[[128 111 149 141 127]
 [122 116 154 144 125]
 [124 125 140 133 124]
 [132 120 132 129 128]]
->
[[116 154]
 [125 140]]

[[124 126 122 120 122]
 [128 141 128 121 129]
 [121 143 130 149 129]
 [124 134 131 142 125]
 [118 118 129 133 121]]
->
[[141 128]
 [143 130]]

[[149 105 119]
 [108 102 135]
 [122 135 127]
 [102 131 146]]
->
[[102 135]
 [135 127]]

[[156 134 137 120 128]
 [137 128 125 157 120]
 [126 138 142 143 106]
 [ 98 129 140 131 132]]
->
[[128 125]
 [138 142]]

[[121 136 133 126]
 [130 130 118 135]
 [137 126 130 132]
 [124 104 127 117]
 [143 133 126 120]]
->
[[130 118]
 [126 130]]

[[105 125 136]
 [141 135 124]
 [131 131 130]]
->
[[135 124]
 [131 130]]

[[132 119 136 127]
 [126 155 107 144]
 [131 124 131 120]]
->
[[155 107]
 [124 131]]

[[157 126 143]
 [157 132 143]
 [152 137 141]
 [155 128 144]
 [154 131 144]]
->
[[132 143]
 [137 141]]
---
[[140 129 130 136 107]
 [143 127 110 106 138]
 [136 147 129 144 150]
 [101 148 130 117  99]]
->
[140 127 129 117]

[[136 146]
 [156 147]]
->
[136 147]

[[135 124 122 120 145]
 [129 126 129 113 131]
 [110 106 113 137 130]
 [143 134 133 104 142]
 [113 114 107 116 121]]
->
[135 126 113 104 121]

[[117 134 119 136 114]
 [101 107 146 114 128]
 [136 143 147 130 119]
 [136 127 124 119 109]]
->
[117 107 147 119]

[[131 151]
 [125 126]]
->
[131 126]

[[129 146 136]
 [126 145 100]]
->
[129 145]

[[105 131]
 [128 140]
 [152 123]]
->
[105 140]
---
[[113 142 101 131 118 123 120 121 118 125]
 [ 99 120 143 124 116 138 111 100 100 130]]
->
[[118 125 113 142 101 131 118 123 120 121]
 [100 130  99 120 143 124 116 138 111 100]]

[[126 124 125 135 140 126 120 133 131]
 [115 131 115 144 120 102 114 151 117]
 [132 136 132 132 134 131 132 120 125]
 [125 132 133 133 114 118 115 130 126]
 [108 132 133 128 121 126 127 140 145]
 [111 123 127 129 139 139 134 133 123]
 [125 127 130 126 127 134 129 133 121]
 [142 127 130 138 131 114 114 114 132]
 [119 132 122 123 130 129 126 125 132]
 [117 124 112 127 117 129 134 122 103]]
->
[[133 131 126 124 125 135 140 126 120]
 [151 117 115 131 115 144 120 102 114]
 [120 125 132 136 132 132 134 131 132]
 [130 126 125 132 133 133 114 118 115]
 [140 145 108 132 133 128 121 126 127]
 [133 123 111 123 127 129 139 139 134]
 [133 121 125 127 130 126 127 134 129]
 [114 132 142 127 130 138 131 114 114]
 [125 132 119 132 122 123 130 129 126]
 [122 103 117 124 112 127 117 129 134]]

[[135 101 119 127]
 [134 141 103 114]]
->
[[119 127 135 101]
 [103 114 134 141]]

[[119 120 134 126 128 117 111 138 132 120 130 118 126 157 137 131]
 [123 125 121 134 125 144 116 132 131 133 123 120 128 139 121 130]
 [135 119 119 137 123 128 134 141 133 119 130 105 132 123 123 128]]
->
[[137 131 119 120 134 126 128 117 111 138 132 120 130 118 126 157]
 [121 130 123 125 121 134 125 144 116 132 131 133 123 120 128 139]
 [123 128 135 119 119 137 123 128 134 141 133 119 130 105 132 123]]

[[125 138 102 114 123 109]
 [131 111 131 140 141 138]
 [129 140 123 141 129 124]
 [130 146 124 140 142 137]
 [120 132 111 114 127 139]
 [109 131 136 125 142 129]
 [139 123 121 113 110 116]
 [121 118 128 148 122 123]]
->
[[123 109 125 138 102 114]
 [141 138 131 111 131 140]
 [129 124 129 140 123 141]
 [142 137 130 146 124 140]
 [127 139 120 132 111 114]
 [142 129 109 131 136 125]
 [110 116 139 123 121 113]
 [122 123 121 118 128 148]]

[[118 129 108 111]
 [133 121 106 137]
 [134 113 139 110]
 [110 135 153 114]
 [137 105 128 119]
 [103 135 153 135]]
->
[[108 111 118 129]
 [106 137 133 121]
 [139 110 134 113]
 [153 114 110 135]
 [128 119 137 105]
 [153 135 103 135]]

[[109 130 115 147 149 118 116 129 146 112 131 117]
 [109 130 108 145 150 118 115 129 144 112 131 117]
 [110 130 116 144 150 118 116 129 146 112 131 117]
 [108 129 107 144 150 118 116 129 143 112 131 117]
 [109 130 115 141 150 118 118 129 146 110 131 117]]
->
[[131 117 109 130 115 147 149 118 116 129 146 112]
 [131 117 109 130 108 145 150 118 115 129 144 112]
 [131 117 110 130 116 144 150 118 116 129 146 112]
 [131 117 108 129 107 144 150 118 116 129 143 112]
 [131 117 109 130 115 141 150 118 118 129 146 110]]
---
[[102 116]
 [129 117]
 [118 108]]
->
[[129 117]
 [102 116]
 [118 108]]

[[136 126 115 121 127 122 118 121 124 119 107 119 110]
 [100 123  99 138 107 123 116 127 112 105 105 128 132]
 [111 117 140 140 125 131 120 125 127 135 139 121  99]
 [115 134 118 114 128 123 135 120 125 118 116 127 112]
 [109 135 117 118 130 123 135 121 127 116 117 126 111]
 [106 136 110 117 132 121 135 122 125 111 111 126 112]]
->
[[106 136 110 117 132 121 135 122 125 111 111 126 112]
 [109 135 117 118 130 123 135 121 127 116 117 126 111]
 [115 134 118 114 128 123 135 120 125 118 116 127 112]
 [136 126 115 121 127 122 118 121 124 119 107 119 110]
 [100 123  99 138 107 123 116 127 112 105 105 128 132]
 [111 117 140 140 125 131 120 125 127 135 139 121  99]]

[[125 129 123 122 137 124 136 125 128 135 127 137 127 125 129]
 [131 133 140 111 120 130 133 131 145 127 131 119 125 137 139]
 [120 125 111 133 157 132 110 132 116 123 120 131 122 126 102]
 [134 124 134 138 105 131 146 128 130 129 125 128 124 115 141]
 [139 118 141 106 103 117 146 115 138 140 134 133 137 124 150]]
->
[[131 133 140 111 120 130 133 131 145 127 131 119 125 137 139]
 [125 129 123 122 137 124 136 125 128 135 127 137 127 125 129]
 [120 125 111 133 157 132 110 132 116 123 120 131 122 126 102]
 [134 124 134 138 105 131 146 128 130 129 125 128 124 115 141]
 [139 118 141 106 103 117 146 115 138 140 134 133 137 124 150]]

[[127 129]
 [105 148]
 [106 147]
 [102 151]
 [103 150]]
->
[[102 151]
 [103 150]
 [105 148]
 [106 147]
 [127 129]]

[[136 127 144 114 140 139 142]
 [126 123 127 124 141 129 133]
 [139 121 137 116 119 137 139]
 [130 103 126 127 123 114 137]
 [125 122 135 117 117 132 128]
 [122 114 118 138 130 118 116]
 [124 142 134 115 135 140 141]]
->
[[124 142 134 115 135 140 141]
 [136 127 144 114 140 139 142]
 [126 123 127 124 141 129 133]
 [125 122 135 117 117 132 128]
 [139 121 137 116 119 137 139]
 [122 114 118 138 130 118 116]
 [130 103 126 127 123 114 137]]

[[114 141 142 149 153 149 104 127 134 138 141 108 120 150]
 [117 146 112 142 152 139 119 140 110 113 117 127 141 113]
 [135 142 137 129 116 148 132 120 122 136 146 139 108 147]
 [117 104 117 142 136 126 125 115 121 129 144 149 103 103]]
->
[[117 146 112 142 152 139 119 140 110 113 117 127 141 113]
 [135 142 137 129 116 148 132 120 122 136 146 139 108 147]
 [114 141 142 149 153 149 104 127 134 138 141 108 120 150]
 [117 104 117 142 136 126 125 115 121 129 144 149 103 103]]

[[100 148 124]
 [121 126 117]
 [107 130 137]]
->
[[100 148 124]
 [107 130 137]
 [121 126 117]]

[[122 132 151 129 128 125 120 122 141 133 127 118 131]
 [120 137 150 130 126 124 121 122 143 133 127 113 134]
 [125 133 145 125 126 127 112 120 136 128 128 122 137]
 [120 130 145 127 127 126 110 121 139 132 128 122 136]
 [124 131 144 127 125 126 111 120 132 128 127 123 141]
 [119 140 149 129 128 127 120 123 146 132 130 114 131]]
->
[[119 140 149 129 128 127 120 123 146 132 130 114 131]
 [120 137 150 130 126 124 121 122 143 133 127 113 134]
 [125 133 145 125 126 127 112 120 136 128 128 122 137]
 [122 132 151 129 128 125 120 122 141 133 127 118 131]
 [124 131 144 127 125 126 111 120 132 128 127 123 141]
 [120 130 145 127 127 126 110 121 139 132 128 122 136]]

[[121 119 122 137 124 127 130 129]
 [121 122 122 127 133 130 128 123]
 [132 136 132 119 129 131 136 128]
 [145 138 140 150 125 123 121 129]
 [138 132 132 140 121 129 121 132]
 [127 127 129 125 117 132 131 134]
 [127 131 127 113 138 125 129 126]]
->
[[145 138 140 150 125 123 121 129]
 [132 136 132 119 129 131 136 128]
 [138 132 132 140 121 129 121 132]
 [127 131 127 113 138 125 129 126]
 [127 127 129 125 117 132 131 134]
 [121 122 122 127 133 130 128 123]
 [121 119 122 137 124 127 130 129]]
